Below are the code and all the weights of a small trained network. Each question names an input and a target symbol and asks about switching units off, where a switched-off unit gives its printed mean instead of its output.

import numpy as np


def w(rows, s, z=0):
    codes = np.array(rows[::2]) - 128.0
    scale = np.full(codes.shape[1], s)
    scale[-1] = z or s
    return codes * scale


def norm(h):
    return h / np.sqrt((h * h).mean(-1, keepdims=True) + 1e-5)


def f(y):
    return y / 2 * (1 + np.tanh(0.7978845608 * (y + 0.044715 * y**3)))


def softmax(a):
    e = np.exp(a - a.max(-1, keepdims=True))
    return e / e.sum(-1, keepdims=True)


def log_softmax(a):
    a = a - a.max(-1, keepdims=True)
    return a - np.log(np.exp(a).sum(-1, keepdims=True))


def net(x, mask):
    ids = ['ΞΠΦαβγεηθλστψ'.index(c) for c in x.split()]
    T = len(ids)
    res = E[ids] + P[:T]
    u = 0
    for l in range(2):
        q, k, v = (norm(res) @ M[l].T for M in (Q, K, V))
        z = softmax(np.where(np.tri(T) > 0, q @ k.T / 2**0.5, -1e9)) @ v
        res = res + np.where(mask[u], z, O[l][:, -1]) @ O[l][:, :-1]
        u += 1
        y = f(norm(res) @ A[l][:, :-1].T + A[l][:, -1])
        res = res + np.where(mask[u : u + 4], y, B[l][:, -1]) @ B[l][:, :-1]
        u += 4
    return log_softmax(norm(res)[-1] @ U[:, :-1].T + U[:, -1])


Q, K, V, O, A, B = {}, {}, {}, {}, {}, {}
E = w([
[90,129,175,125,181,149,162,194,155],'Ξ',
[145,173,189,119,94,179,172,59,146],'Π',
[118,89,111,143,115,129,100,73,146],'Φ',
[166,146,82,149,144,108,146,164,113],'α',
[131,171,88,98,170,134,106,147,118],'β',
[135,125,42,141,190,103,154,119,133],'γ',
[130,133,143,168,96,109,40,147,145],'ε',
[162,105,151,135,189,102,124,115,132],'η',
[165,160,3,150,154,105,113,138,146],'θ',
[146,99,183,142,159,67,161,148,168],'λ',
[173,92,91,152,153,76,128,114,128],'σ',
[136,169,90,125,148,60,117,133,150],'τ',
[128,148,77,109,213,108,90,103,171],'ψ',
],0.0044)
P = w([
[193,93,48,16,117,153,247,175,250],'0',
[160,104,81,124,141,145,206,192,210],'1',
[152,106,110,125,154,126,176,178,161],'2',
[142,108,113,134,160,125,155,172,139],'3',
[132,119,112,136,169,125,144,167,121],'4',
[121,120,113,143,174,127,131,162,112],'5',
[117,128,107,155,176,125,127,156,99],'6',
[109,132,106,158,179,126,116,152,93],'7',
[106,131,115,161,186,123,109,148,78],'8',
[93,136,110,170,190,128,103,141,80],'9',
],0.0017)
Q[0] = w([
[66,66,252,192,192,123,167,63,175],'L0H1',
[104,122,213,101,210,177,188,181,140],'L0H1',
],0.0036)
K[0] = w([
[153,155,215,118,53,250,182,99,255],'L0H1',
[160,238,212,51,144,203,218,149,79],'L0H1',
],0.0028)
V[0] = w([
[99,169,208,91,39,249,211,14,108],'L0H1',
[101,164,189,76,170,183,149,252,137],'L0H1',
],0.002)
O[0] = w([
[105,2,157,161,166,201,42,25,86,5],'L0H1',
[128,191,139,253,167,120,84,204,192,105],'L0H1',
],0.0023,0.003)
A[0] = w([
[177,133,133,101,132,57,190,154,138,3],'L0N1',
[141,47,104,144,117,212,69,3,88,112],'L0N2',
[150,156,176,159,70,122,121,146,189,247],'L0N3',
[124,166,95,184,107,113,163,143,230,209],'L0N4',
],0.0033,0.0007)
B[0] = w([
[138,152,108,115,171,168,103,84,61,181],'L0N1',
[114,245,99,187,172,98,108,218,146,218],'L0N2',
[142,123,75,105,126,146,126,2,59,162],'L0N3',
[134,53,91,89,125,126,99,51,91,251],'L0N4',
],0.003,0.0022)
Q[1] = w([
[102,195,2,178,86,65,72,148,119],'L1H1',
[132,111,38,97,210,86,121,145,119],'L1H1',
],0.0051)
K[1] = w([
[133,211,160,135,78,207,146,2,122],'L1H1',
[93,204,198,134,191,187,215,91,121],'L1H1',
],0.0046)
V[1] = w([
[100,191,144,163,183,162,251,125,152],'L1H1',
[45,82,111,149,167,80,123,181,93],'L1H1',
],0.003)
O[1] = w([
[138,100,129,123,23,111,47,39,86,254],'L1H1',
[233,147,4,114,166,119,152,140,193,116],'L1H1',
],0.0031,0.00085)
A[1] = w([
[64,138,155,56,157,180,254,183,110,2],'L1N1',
[57,138,106,175,17,125,83,85,57,236],'L1N2',
[225,99,50,69,160,112,163,87,155,230],'L1N3',
[97,200,105,219,172,148,124,192,199,160],'L1N4',
],0.0038,0.00056)
B[1] = w([
[200,72,46,80,23,143,63,115,252,136],'L1N1',
[157,132,118,125,132,165,174,169,200,149],'L1N2',
[201,190,68,91,116,128,81,190,181,253],'L1N3',
[124,179,157,157,164,112,138,100,20,228],'L1N4',
],0.0038,0.0039)
U = w([
[200,138,50,82,115,114,69,174,237,232],'Ξ',
[145,174,208,146,102,239,193,10,176,179],'Π',
[121,76,197,151,48,162,82,122,118,108],'Φ',
[47,95,147,92,160,130,73,40,157,16],'α',
[77,54,84,132,128,147,197,75,104,40],'β',
[93,28,147,149,184,236,111,157,135,95],'γ',
[35,102,181,168,117,144,153,167,202,109],'ε',
[146,218,117,165,211,83,117,131,2,181],'η',
[140,56,200,144,171,78,182,120,170,12],'θ',
[136,82,148,144,47,163,227,169,78,22],'λ',
[67,128,148,87,46,44,138,42,128,2],'σ',
[29,125,170,34,108,190,139,175,106,44],'τ',
[152,37,149,135,78,92,155,78,84,42],'ψ',
],0.0062,0.0034)

Each question gives the input, a string of symbols that net reads in full, and the target symbol t.
The units are the heads (2 rows each of Q, K, V and O) and the neurons (one row each of A and B). Each row of codes is followed by its name. A weight is (code - 128) times the scale printed after its matrix; where a second scale follows, it is the last column's (O, A, B and U).
mask holds one flag per unit, layer by layer, with each layer's heads first. A switched-off unit (its flag False) gives its mean, the last column of its rows in O or B, instead of its output. The means were averaged over made-up inputs and are rounded, as every weight is.
A unit's drop is (log p(t) with every unit on - log p(t) with that unit switched off) / (log p(t) with every unit on - log p(t) with every unit switched off).
The circuit of an input: a set's keep is (log p(t) with only the set's units on - log p(t) with every unit switched off) / (log p(t) with every unit on - log p(t) with every unit switched off). Starting from all 10 units, units are removed one at a time, each time the one whose removal leaves the highest keep (on an exact tie, the one counted first), for as long as the keep stays at least 0.8.
circuit, biggest first: the units of the circuit, biggest drop first
unit that matters most: the unit with the biggest drop
top k neurons: the k neurons with the biggest drops, biggest first
k most important neurons of layer l: the k neurons of layer l with the biggest drops, biggest first
drop of u: that unit's drop, to one decimal
input Π Ξ τ ε, target Φ: circuit, biggest first -> L1H1
input λ ψ σ Φ θ Φ γ, target Ξ: circuit, biggest first -> L0N2; L1N3; L1N4
input Ξ Φ Φ ε θ α τ α Φ σ, target Ξ: top 3 neurons -> L1N4; L1N3; L0N2
input θ σ θ Π Ξ σ ε Φ Φ ψ, target α: top 2 neurons -> L1N3; L0N2
input ε Φ ε Φ η Φ γ Π Ξ, target γ: circuit, biggest first -> L0H1; L1N1
input Φ ε σ Φ Φ λ Φ α, target Ξ: top 2 neurons -> L0N2; L1N4
input Φ Φ Π θ ψ τ, target σ: top 3 neurons -> L1N3; L0N2; L1N4
input Ξ Φ Φ Φ Π Ξ Ξ α α, target λ: circuit, biggest first -> L1H1; L1N2; L1N3; L0N2
input ε Π Ξ α, target λ: circuit, biggest first -> L1H1; L1N2; L1N3
input λ ε Φ θ α σ ε Φ Π τ, target σ: top 4 neurons -> L1N3; L1N4; L0N2; L1N2
input τ Π η Ξ, target γ: top 3 neurons -> L1N3; L0N2; L1N1
input ε σ Φ α ε, target η: 2 most important neurons of layer 1 -> L1N3; L1N1
input ε Ξ Φ Φ θ Φ σ θ Φ η, target Ξ: circuit, biggest first -> L0N2; L1N4
input θ Φ τ α Φ Φ Φ λ, target Ξ: unit that matters most -> L1N4
input Π Φ ε β β, target τ: top 2 neurons -> L0N2; L1N3
input θ ε Φ ε β Π Ξ Φ γ, target β: drop of L1N2 -> 0.4
input ψ Ξ β Ξ, target η: drop of L0N1 -> 0.0
input Φ ε Φ ε Φ ε Π σ, target ψ: drop of L0H1 -> 0.1
